Below are the code and all the weights of a small trained network. Each question names an input and a target symbol and asks about switching units off, where a switched-off unit gives its printed mean instead of its output.

import numpy as np


def w(rows, s, z=0):
    codes = np.array(rows[::2]) - 128.0
    scale = np.full(codes.shape[1], s)
    scale[-1] = z or s
    return codes * scale


def f(y):
    return y / 2 * (1 + np.tanh(0.7978845608 * (y + 0.044715 * y**3)))


def softmax(a):
    e = np.exp(a - a.max(-1, keepdims=True))
    return e / e.sum(-1, keepdims=True)


def log_softmax(a):
    a = a - a.max(-1, keepdims=True)
    return a - np.log(np.exp(a).sum(-1, keepdims=True))


def net(x, mask):
    ids = ['αβγεηθλμξπτ'.index(c) for c in x.split()]
    T = len(ids)
    res = E[ids] + P[:T]
    u = 0
    for l in range(2):
        r = res
        for j in range(2):
            rows = slice(2 * j, 2 * j + 2)
            q, k, v = (r @ M[l][rows].T for M in (Q, K, V))
            z = softmax(np.where(np.tri(T) > 0, q @ k.T / 2**0.5, -1e9)) @ v
            o = O[l][rows]
            res = res + np.where(mask[u + j], z, o[:, -1]) @ o[:, :-1]
        u += 2
        y = f(res @ A[l][:, :-1].T + A[l][:, -1])
        res = res + np.where(mask[u : u + 16], y, B[l][:, -1]) @ B[l][:, :-1]
        u += 16
    return log_softmax(res[-1] @ U[:, :-1].T + U[:, -1])


Q, K, V, O, A, B = {}, {}, {}, {}, {}, {}
E = w([
[51,190,86,195],'α',
[109,88,193,108],'β',
[156,82,234,62],'γ',
[70,108,124,191],'ε',
[44,151,91,252],'η',
[132,60,184,175],'θ',
[51,18,11,83],'λ',
[124,185,183,97],'μ',
[56,148,128,141],'ξ',
[99,242,114,206],'π',
[147,216,200,40],'τ',
],0.013)
P = w([
[2,135,193,157],'0',
[130,147,137,115],'1',
[109,161,128,112],'2',
[150,143,122,147],'3',
[142,148,118,162],'4',
[149,133,136,148],'5',
[165,70,188,117],'6',
[127,157,129,157],'7',
[111,189,127,112],'8',
[97,224,107,128],'9',
[85,222,93,152],'10',
[88,199,127,118],'11',
[84,184,128,128],'12',
[104,194,148,130],'13',
],0.0097)
Q[0] = w([
[165,195,128,175],'L0H1',
[167,184,169,38],'L0H1',
[79,114,117,144],'L0H2',
[254,83,13,97],'L0H2',
],0.019)
K[0] = w([
[121,210,134,127],'L0H1',
[214,146,172,114],'L0H1',
[122,170,132,114],'L0H2',
[251,161,187,210],'L0H2',
],0.022)
V[0] = w([
[107,144,137,153],'L0H1',
[116,91,147,114],'L0H1',
[117,96,209,150],'L0H2',
[158,8,68,167],'L0H2',
],0.011)
O[0] = w([
[187,62,254,119,255],'L0H1',
[80,175,103,112,61],'L0H1',
[86,80,152,34,127],'L0H2',
[119,47,68,143,134],'L0H2',
],0.008,0.0034)
A[0] = w([
[172,133,106,116,75],'L0N1',
[97,101,56,159,71],'L0N2',
[166,178,110,81,81],'L0N3',
[176,85,82,24,200],'L0N4',
[164,91,137,144,150],'L0N5',
[255,138,157,59,129],'L0N6',
[215,144,87,178,37],'L0N7',
[138,131,106,59,110],'L0N8',
[201,205,109,111,201],'L0N9',
[144,110,78,191,86],'L0N10',
[195,89,164,138,175],'L0N11',
[120,190,64,73,179],'L0N12',
[122,124,122,103,2],'L0N13',
[173,107,116,179,142],'L0N14',
[189,116,48,75,163],'L0N15',
[183,180,133,174,93],'L0N16',
],0.0082,0.0025)
B[0] = w([
[133,59,101,148,59],'L0N1',
[195,154,254,88,209],'L0N2',
[108,81,54,198,117],'L0N3',
[214,241,187,243,142],'L0N4',
[104,189,60,126,145],'L0N5',
[14,135,73,207,173],'L0N6',
[8,42,147,163,155],'L0N7',
[200,120,76,134,107],'L0N8',
[63,44,116,117,245],'L0N9',
[213,134,167,18,233],'L0N10',
[28,214,72,138,181],'L0N11',
[161,25,206,214,168],'L0N12',
[196,46,74,128,55],'L0N13',
[110,204,39,73,212],'L0N14',
[111,150,156,149,93],'L0N15',
[119,22,149,2,255],'L0N16',
],0.0066,0.0017)
Q[1] = w([
[193,55,72,173],'L1H1',
[187,118,52,75],'L1H1',
[170,249,189,94],'L1H2',
[68,67,181,140],'L1H2',
],0.016)
K[1] = w([
[174,227,30,84],'L1H1',
[122,93,20,105],'L1H1',
[129,242,170,8],'L1H2',
[36,69,200,116],'L1H2',
],0.013)
V[1] = w([
[70,60,116,116],'L1H1',
[161,125,132,5],'L1H1',
[163,120,141,158],'L1H2',
[155,68,149,171],'L1H2',
],0.019)
O[1] = w([
[174,2,154,163,255],'L1H1',
[68,79,52,74,116],'L1H1',
[144,124,116,103,8],'L1H2',
[185,161,114,97,3],'L1H2',
],0.016,0.0037)
A[1] = w([
[150,196,1,76,127],'L1N1',
[207,107,139,167,25],'L1N2',
[87,224,61,86,39],'L1N3',
[153,152,123,153,77],'L1N4',
[48,91,54,123,119],'L1N5',
[92,90,240,69,157],'L1N6',
[137,199,162,160,107],'L1N7',
[118,150,55,46,82],'L1N8',
[117,127,118,83,64],'L1N9',
[129,220,186,103,116],'L1N10',
[135,143,54,97,77],'L1N11',
[111,155,98,124,4],'L1N12',
[82,220,106,109,120],'L1N13',
[163,141,55,185,214],'L1N14',
[23,174,34,152,89],'L1N15',
[97,87,24,116,120],'L1N16',
],0.0072,0.0024)
B[1] = w([
[69,106,211,171,124],'L1N1',
[139,209,78,35,198],'L1N2',
[179,116,29,157,165],'L1N3',
[128,152,117,93,140],'L1N4',
[117,196,65,127,236],'L1N5',
[136,161,116,193,255],'L1N6',
[113,99,144,69,214],'L1N7',
[105,83,156,159,140],'L1N8',
[166,134,119,118,129],'L1N9',
[133,35,128,89,219],'L1N10',
[137,123,159,123,123],'L1N11',
[175,123,93,115,123],'L1N12',
[183,167,19,124,187],'L1N13',
[181,72,138,118,132],'L1N14',
[160,133,248,80,221],'L1N15',
[144,153,87,141,201],'L1N16',
],0.013,0.008)
U = w([
[111,74,150,124,251],'α',
[68,118,169,122,123],'β',
[139,2,143,122,169],'γ',
[45,11,205,37,209],'ε',
[100,83,160,174,189],'η',
[30,45,152,43,81],'θ',
[124,157,125,150,43],'λ',
[148,110,177,112,26],'μ',
[135,62,115,53,150],'ξ',
[98,55,104,145,152],'π',
[186,127,125,210,37],'τ',
],0.0074,0.003)

Each question gives the input, a string of symbols that net reads in full, and the target symbol t.
The units are the heads (2 rows each of Q, K, V and O) and the neurons (one row each of A and B). Each row of codes is followed by its name. A weight is (code - 128) times the scale printed after its matrix; where a second scale follows, it is the last column's (O, A, B and U).
mask holds one flag per unit, layer by layer, with each layer's heads first. A switched-off unit (its flag False) gives its mean, the last column of its rows in O or B, instead of its output. The means were averaged over made-up inputs and are rounded, as every weight is.
A unit's drop is (log p(t) with every unit on - log p(t) with that unit switched off) / (log p(t) with every unit on - log p(t) with every unit switched off).
The circuit of an input: a set's keep is (log p(t) with only the set's units on - log p(t) with every unit switched off) / (log p(t) with every unit on - log p(t) with every unit switched off). Starting from the 12 units with the biggest drops (on a tie, the unit counted first), units are removed one at a time, each time the one whose removal leaves the highest keep (on an exact tie, the one counted first), for as long as the keep stays at least 0.8.
units of the circuit, in order: the units of the circuit, biggest drop first
unit that matters most: the unit with the biggest drop
top k neurons: the k neurons with the biggest drops, biggest first
top k neurons in layer l: the k neurons of layer l with the biggest drops, biggest first
input β γ α μ η, target π: units of the circuit, in order => (L0H2, L1H1, L1N5, L1N16)
input τ γ π η ε β ξ η η, target β: top 4 neurons in layer 0 => (L0N6, L0N9, L0N12, L0N3)
input η π η μ η γ τ α, target μ: units of the circuit, in order => (L1H1, L1N2, L1N7, L0H1)
input η π τ γ π η θ β β π β μ β τ, target μ: units of the circuit, in order => (L1H1, L1N7, L0N11, L0N5)
input ξ π τ θ η θ μ ε θ γ π π α, target η: unit that matters most => L0H2
input γ θ π, target θ: units of the circuit, in order => (L1H1, L0H2)
input μ ε β α, target λ: units of the circuit, in order => (L1H1, L0H2, L1N5, L1N13)
input ε τ τ π ε ξ β π θ π, target τ: units of the circuit, in order => (L1H1, L0H1)
input θ ε ε β π α μ π η α η β η, target γ: units of the circuit, in order => (L0H2, L1H1)
input μ θ ξ π η θ μ θ γ α β β θ π, target λ: top 2 neurons => (L1N5, L1N13)
input η η ξ β, target μ: top 2 neurons => (L1N2, L1N7)
input η π α, target μ: units of the circuit, in order => (L1H1, L1N2, L1N7)
input α π α π α β, target ε: units of the circuit, in order => (L1N5, L1N3, L1N16)
input τ η η μ τ ε θ π ξ μ π π, target β: top 2 neurons => (L0N6, L0N9)
input τ π α π π ε μ θ, target β: unit that matters most => L0N6
input τ η π β α π θ π η, target β: top 3 neurons => (L0N6, L0N9, L0N3)
input ε θ ξ, target τ: units of the circuit, in order => (L1H1, L1N6)
input π η ε π π ε π π α ε, target ξ: top 2 neurons in layer 0 => (L0N7, L0N6)
input μ γ π η θ θ, target λ: top 2 neurons in layer 0 => (L0N11, L0N16)
input ε β π, target τ: units of the circuit, in order => (L1H1)
input η ξ π γ ξ η η β π μ π π, target μ: top 2 neurons => (L1N2, L1N7)
input ε β π π π π η ε β μ π β, target τ: units of the circuit, in order => (L1H1, L1N6)
input π θ θ π γ, target ξ: top 3 neurons in layer 0 => (L0N11, L0N7, L0N6)
input π η α α, target ξ: top 4 neurons => (L1N13, L1N10, L1N3, L1N7)
input τ θ α α, target β: top 2 neurons => (L0N6, L0N9)
